Below is a small trained network, with its code and all its weights. Each question gives an input and a class and asks what happens when units are switched off, that is, made to give their printed mean instead of their output.

import numpy as np


def w(rows, s, z=0):
    codes = np.array(rows[::2]) - 128.0
    scale = np.full(codes.shape[1], s)
    scale[-1] = z or s
    return codes * scale


def norm(h):
    return h / np.sqrt((h * h).mean(-1, keepdims=True) + 1e-5)


def f(y):
    return np.maximum(y, 0)


def log_softmax(a):
    a = a - a.max(-1, keepdims=True)
    return a - np.log(np.exp(a).sum(-1, keepdims=True))


def net(x, mask):
    res = np.array(x, float).reshape(1, 5) / 4 @ E
    u = 0
    for l in range(2):
        y = f(norm(res) @ A[l][:, :-1].T + A[l][:, -1])
        res = res + np.where(mask[u : u + 3], y, B[l][:, -1]) @ B[l][:, :-1]
        u += 3
    return log_softmax(norm(res)[-1] @ U[:, :-1].T + U[:, -1])


A, B = {}, {}
E = w([
[116,133,149,135,201,255,110,143],'x0',
[7,109,107,142,155,111,224,127],'x1',
[169,159,238,122,111,128,185,103],'x2',
[130,111,144,96,162,96,119,164],'x3',
[121,126,102,39,110,157,137,102],'x4',
],0.0069)
A[0] = w([
[135,179,245,108,131,114,168,75,3],'L0N0',
[95,163,175,223,128,102,115,179,47],'L0N1',
[112,172,101,2,118,152,156,94,30],'L0N2',
],0.0086,0.0066)
B[0] = w([
[2,122,53,116,169,90,3,55,251],'L0N0',
[173,205,118,148,166,105,150,169,196],'L0N1',
[185,227,75,226,196,94,197,145,222],'L0N2',
],0.011,0.0029)
A[1] = w([
[105,127,169,136,223,235,147,106,3],'L1N0',
[4,107,149,146,140,115,255,142,32],'L1N1',
[111,135,125,118,30,12,179,87,59],'L1N2',
],0.0083,0.0065)
B[1] = w([
[126,9,166,140,138,86,193,140,209],'L1N0',
[223,178,148,52,21,124,21,130,245],'L1N1',
[122,46,165,151,197,236,171,138,252],'L1N2',
],0.011,0.0042)
U = w([
[186,156,173,91,34,143,69,123,130],'0',
[135,7,166,140,128,139,181,116,4],'1',
[31,124,72,134,140,96,62,78,174],'2',
[154,237,117,171,150,97,187,132,186],'3',
],0.016,0.0033)

Each question gives the input, the list of numbers given to net, and the class t.
The units are the neurons (one row each of A and B). Each row of codes is followed by its name. A weight is (code - 128) times the scale printed after its matrix; where a second scale follows, it is the last column's (A, B and U).
mask holds one flag per neuron, layer by layer. A switched-off neuron (its flag False) gives its mean, the last column of its row in B, instead of its output. The means were averaged over made-up inputs and are rounded, as every weight is.
A unit's drop is (log p(t) with every unit on - log p(t) with that unit switched off) / (log p(t) with every unit on - log p(t) with every unit switched off).
most important unit: the unit with the biggest drop
k most important neurons: the k neurons with the biggest drops, biggest first
top k neurons in layer l: the k neurons of layer l with the biggest drops, biggest first
drop when u is switched off: that unit's drop, to one decimal
input [1,6,-6,-1,-4], class 0: most important neuron : L1N1
input [5,-6,7,8,8], class 3: 3 most important neurons : L0N2, L1N1, L1N2
input [8,-7,-2,5,1], class 1: top 2 neurons in layer 1 : L1N1, L1N0
input [4,7,-3,6,-8], class 3: 2 most important neurons : L0N1, L0N0
input [-7,-6,-3,-1,-2], class 1: 3 most important neurons : L1N2, L1N1, L0N0
input [7,-5,-2,-4,2], class 1: 3 most important neurons : L1N0, L1N1, L0N0
input [6,-5,0,-4,-5], class 1: 3 most important neurons : L1N1, L1N0, L0N2
input [2,7,7,-7,-6], class 0: 2 most important neurons : L1N1, L0N2
input [5,5,7,4,-7], class 2: 2 most important neurons : L0N0, L0N2
input [5,-4,-2,-3,7], class 3: 4 most important neurons : L0N2, L1N1, L1N2, L0N0
input [5,0,6,-6,6], class 2: top 2 neurons in layer 0 : L0N0, L0N1
input [4,-7,-7,4,8], class 3: 4 most important neurons : L0N2, L1N1, L0N0, L1N0
input [4,3,-6,-4,-8], class 3: 3 most important neurons : L0N1, L0N0, L1N2
input [8,-4,0,-8,-5], class 1: most important unit : L1N0
input [8,3,-5,-2,-5], class 1: 2 most important neurons : L1N0, L0N0
input [5,5,3,2,4], class 0: top 2 neurons in layer 1 : L1N1, L1N2
input [-3,-6,8,-8,-6], class 2: top 2 neurons in layer 0 : L0N0, L0N2
input [-4,-1,6,5,0], class 2: drop when L0N0 is switched off : 1.1
input [0,7,-1,-6,-5], class 0: drop when L1N1 is switched off : 1.0
input [-1,8,-8,-5,8], class 0: drop when L0N2 is switched off : -0.1
input [3,6,6,-2,8], class 3: most important unit : L0N2
input [7,-5,-2,-4,-6], class 1: top 2 neurons in layer 0 : L0N2, L0N0
